Below are the code and all the weights of a small trained network. Each question names an input and a target symbol and asks about switching units off, where a switched-off unit gives its printed mean instead of its output.

import numpy as np


def w(rows, s, z=0):
    codes = np.array(rows[::2]) - 128.0
    scale = np.full(codes.shape[1], s)
    scale[-1] = z or s
    return codes * scale


def norm(h):
    return h / np.sqrt((h * h).mean(-1, keepdims=True) + 1e-5)


def f(y):
    return np.maximum(y, 0)


def softmax(a):
    e = np.exp(a - a.max(-1, keepdims=True))
    return e / e.sum(-1, keepdims=True)


def log_softmax(a):
    a = a - a.max(-1, keepdims=True)
    return a - np.log(np.exp(a).sum(-1, keepdims=True))


def net(x, mask):
    ids = ['ηθλμπσφψω'.index(c) for c in x.split()]
    T = len(ids)
    res = E[ids] + P[:T]
    u = 0
    for l in range(2):
        r = norm(res)
        for j in range(2):
            rows = slice(3 * j, 3 * j + 3)
            q, k, v = (r @ M[l][rows].T for M in (Q, K, V))
            z = softmax(np.where(np.tri(T) > 0, q @ k.T / 3**0.5, -1e9)) @ v
            o = O[l][rows]
            res = res + np.where(mask[u + j], z, o[:, -1]) @ o[:, :-1]
        u += 2
        y = f(norm(res) @ A[l][:, :-1].T + A[l][:, -1])
        res = res + np.where(mask[u : u + 4], y, B[l][:, -1]) @ B[l][:, :-1]
        u += 4
    return log_softmax(norm(res)[-1] @ U[:, :-1].T + U[:, -1])


Q, K, V, O, A, B = {}, {}, {}, {}, {}, {}
E = w([
[132,160,180,111,203,14,22,152],'η',
[70,116,119,160,190,154,173,191],'θ',
[99,187,79,90,102,107,51,227],'λ',
[124,36,81,188,177,62,134,74],'μ',
[146,99,152,139,113,75,144,97],'π',
[122,58,183,83,116,155,168,15],'σ',
[109,77,235,160,172,168,84,200],'φ',
[254,133,200,249,61,131,115,97],'ψ',
[154,180,250,55,198,90,178,235],'ω',
],0.015)
P = w([
[205,46,89,103,97,32,202,236],'0',
[168,102,68,85,100,24,149,190],'1',
[142,115,83,73,90,2,107,145],'2',
[101,151,93,106,92,24,120,132],'3',
[74,161,109,122,88,38,132,152],'4',
[25,163,117,178,97,75,160,116],'5',
[40,136,122,198,94,78,164,149],'6',
[42,93,125,201,67,93,160,201],'7',
],0.0047)
Q[0] = w([
[179,187,163,129,133,229,149,141],'L0H1',
[202,192,86,141,145,174,125,131],'L0H1',
[241,162,49,158,111,193,151,122],'L0H1',
[119,138,201,178,190,183,94,165],'L0H2',
[162,40,95,254,161,78,69,177],'L0H2',
[143,145,226,164,57,115,117,180],'L0H2',
],0.0072)
K[0] = w([
[178,120,181,132,170,166,135,72],'L0H1',
[165,100,179,142,150,107,172,74],'L0H1',
[166,78,216,226,122,120,174,66],'L0H1',
[125,173,49,92,164,178,83,168],'L0H2',
[120,85,101,131,77,90,87,125],'L0H2',
[142,192,88,93,2,108,51,170],'L0H2',
],0.0092)
V[0] = w([
[178,148,50,100,56,170,100,155],'L0H1',
[53,83,91,45,2,110,64,219],'L0H1',
[84,129,137,88,196,173,87,123],'L0H1',
[226,171,176,138,100,173,153,118],'L0H2',
[148,126,170,124,233,131,193,91],'L0H2',
[115,135,223,66,169,94,218,106],'L0H2',
],0.0054)
O[0] = w([
[68,121,157,196,107,180,109,151,7],'L0H1',
[115,140,96,125,96,116,63,129,251],'L0H1',
[162,96,180,78,115,149,141,85,145],'L0H1',
[157,109,138,136,151,144,114,90,19],'L0H2',
[202,51,129,179,146,111,149,148,162],'L0H2',
[101,73,177,88,71,198,113,253,191],'L0H2',
],0.0081,0.0032)
A[0] = w([
[145,136,126,127,106,190,81,149,143],'L0N1',
[251,113,165,120,151,186,174,114,251],'L0N2',
[117,142,110,133,110,70,104,133,129],'L0N3',
[140,96,110,121,137,98,184,161,37],'L0N4',
],0.013,0.0019)
B[0] = w([
[153,86,142,187,175,97,108,60,173],'L0N1',
[24,108,96,158,116,114,195,207,219],'L0N2',
[136,89,170,93,37,160,175,90,211],'L0N3',
[184,222,64,103,138,217,86,1,254],'L0N4',
],0.0091,0.006)
Q[1] = w([
[76,57,166,74,145,11,132,153],'L1H1',
[45,69,82,61,89,117,122,81],'L1H1',
[44,38,96,140,38,129,30,173],'L1H1',
[76,176,187,154,7,71,51,150],'L1H2',
[253,73,202,169,208,71,140,159],'L1H2',
[23,146,143,211,178,173,63,133],'L1H2',
],0.0078)
K[1] = w([
[161,114,170,87,139,88,175,139],'L1H1',
[83,141,138,123,120,118,171,83],'L1H1',
[82,145,240,155,145,178,110,57],'L1H1',
[61,255,182,125,100,72,195,133],'L1H2',
[174,51,130,130,156,110,52,199],'L1H2',
[115,168,161,180,208,151,124,156],'L1H2',
],0.0099)
V[1] = w([
[135,148,121,88,61,99,119,141],'L1H1',
[171,40,141,85,76,133,207,11],'L1H1',
[96,101,218,173,163,194,124,92],'L1H1',
[82,80,51,136,132,251,72,76],'L1H2',
[74,254,153,77,133,146,196,162],'L1H2',
[69,111,102,30,199,110,72,151],'L1H2',
],0.0079)
O[1] = w([
[122,126,136,63,123,182,208,115,75],'L1H1',
[149,27,140,160,143,124,132,126,179],'L1H1',
[133,103,107,110,73,176,2,57,252],'L1H1',
[114,143,89,141,114,160,134,202,202],'L1H2',
[144,139,223,110,167,85,148,95,32],'L1H2',
[58,124,76,141,229,80,96,213,178],'L1H2',
],0.0082,0.0019)
A[1] = w([
[118,109,150,146,181,167,113,137,31],'L1N1',
[174,97,71,203,115,116,136,60,125],'L1N2',
[63,129,21,109,205,255,157,77,83],'L1N3',
[163,53,113,188,211,133,42,231,1],'L1N4',
],0.0075,0.0026)
B[1] = w([
[210,84,82,78,231,143,92,85,155],'L1N1',
[146,192,118,113,149,85,89,203,211],'L1N2',
[67,115,166,115,170,119,148,60,245],'L1N3',
[254,77,151,158,178,177,120,160,254],'L1N4',
],0.013,0.0058)
U = w([
[138,104,10,157,124,47,155,77,45],'η',
[73,163,111,66,171,232,185,62,104],'θ',
[101,196,142,54,97,140,192,255,141],'λ',
[95,130,133,238,61,55,205,192,139],'μ',
[52,1,123,119,52,159,220,132,92],'π',
[147,63,165,149,135,192,75,163,225],'σ',
[50,139,104,99,48,172,41,130,117],'φ',
[195,151,149,98,13,189,199,54,152],'ψ',
[129,108,230,79,136,13,139,106,2],'ω',
],0.0093,0.0036)

Each question gives the input, a string of symbols that net reads in full, and the target symbol t.
The units are the heads (3 rows each of Q, K, V and O) and the neurons (one row each of A and B). Each row of codes is followed by its name. A weight is (code - 128) times the scale printed after its matrix; where a second scale follows, it is the last column's (O, A, B and U).
mask holds one flag per unit, layer by layer, with each layer's heads first. A switched-off unit (its flag False) gives its mean, the last column of its rows in O or B, instead of its output. The means were averaged over made-up inputs and are rounded, as every weight is.
A unit's drop is (log p(t) with every unit on - log p(t) with that unit switched off) / (log p(t) with every unit on - log p(t) with every unit switched off).
The circuit of an input: a set's keep is (log p(t) with only the set's units on - log p(t) with every unit switched off) / (log p(t) with every unit on - log p(t) with every unit switched off). Starting from all 12 units, units are removed one at a time, each time the one whose removal leaves the highest keep (on an exact tie, the one counted first), for as long as the keep stays at least 0.8.
circuit, biggest first: the units of the circuit, biggest drop first
unit that matters most: the unit with the biggest drop
top k neurons: the k neurons with the biggest drops, biggest first
top k neurons in layer l: the k neurons of layer l with the biggest drops, biggest first
heads that matter: for each layer, one digit per head in row order, 1 if its drop is at least 0.15 and else 0, layers parted by /
input π φ μ η μ π, target ψ: top 2 neurons in layer 0 : [L0N3, L0N4]
input π λ μ, target π: top 4 neurons : [L0N3, L0N4, L0N1, L1N4]
input φ φ λ η ω ω φ σ, target ω: circuit, biggest first : [L1H2, L0H1]
input θ π θ θ μ μ λ, target μ: unit that matters most : L1H1
input π λ φ π φ μ θ, target φ: circuit, biggest first : [L0H1, L1H1]
input σ θ λ φ ψ ψ μ, target ψ: heads that matter : 11 / 01
input λ μ π, target π: circuit, biggest first : [L0N3, L1H1]
input θ λ μ, target μ: top 2 neurons in layer 0 : [L0N4, L0N3]
input φ ψ φ θ θ λ σ, target σ: heads that matter : 10 / 10
input ψ φ μ σ ψ σ λ, target ψ: circuit, biggest first : [L1H2, L0N2]
input φ θ σ μ λ π, target π: heads that matter : 10 / 10
input μ λ ω π σ, target ω: top 3 neurons : [L0N4, L1N4, L0N3]
input φ ω φ λ φ μ, target φ: heads that matter : 11 / 10
input φ ψ μ ψ, target μ: unit that matters most : L0N4
input θ λ φ ψ μ ω θ, target ω: heads that matter : 11 / 01
input θ σ μ θ ψ ω π θ, target θ: circuit, biggest first : [L0N4, L1N3]
input θ λ φ σ φ μ φ, target φ: circuit, biggest first : [L0H2, L0H1]
input θ μ λ φ μ ω φ ψ, target ω: circuit, biggest first : [L1H2, L0H2]
input φ μ λ φ μ, target φ: heads that matter : 10 / 10
input η θ σ λ, target σ: heads that matter : 10 / 11
input θ η λ μ φ φ ω φ, target ω: heads that matter : 01 / 01
input φ σ φ φ π, target ψ: heads that matter : 00 / 00
input π φ ω λ φ π, target φ: heads that matter : 11 / 10
input η θ λ θ, target λ: circuit, biggest first : [L1H1]
input φ φ θ θ λ μ, target μ: heads that matter : 10 / 00
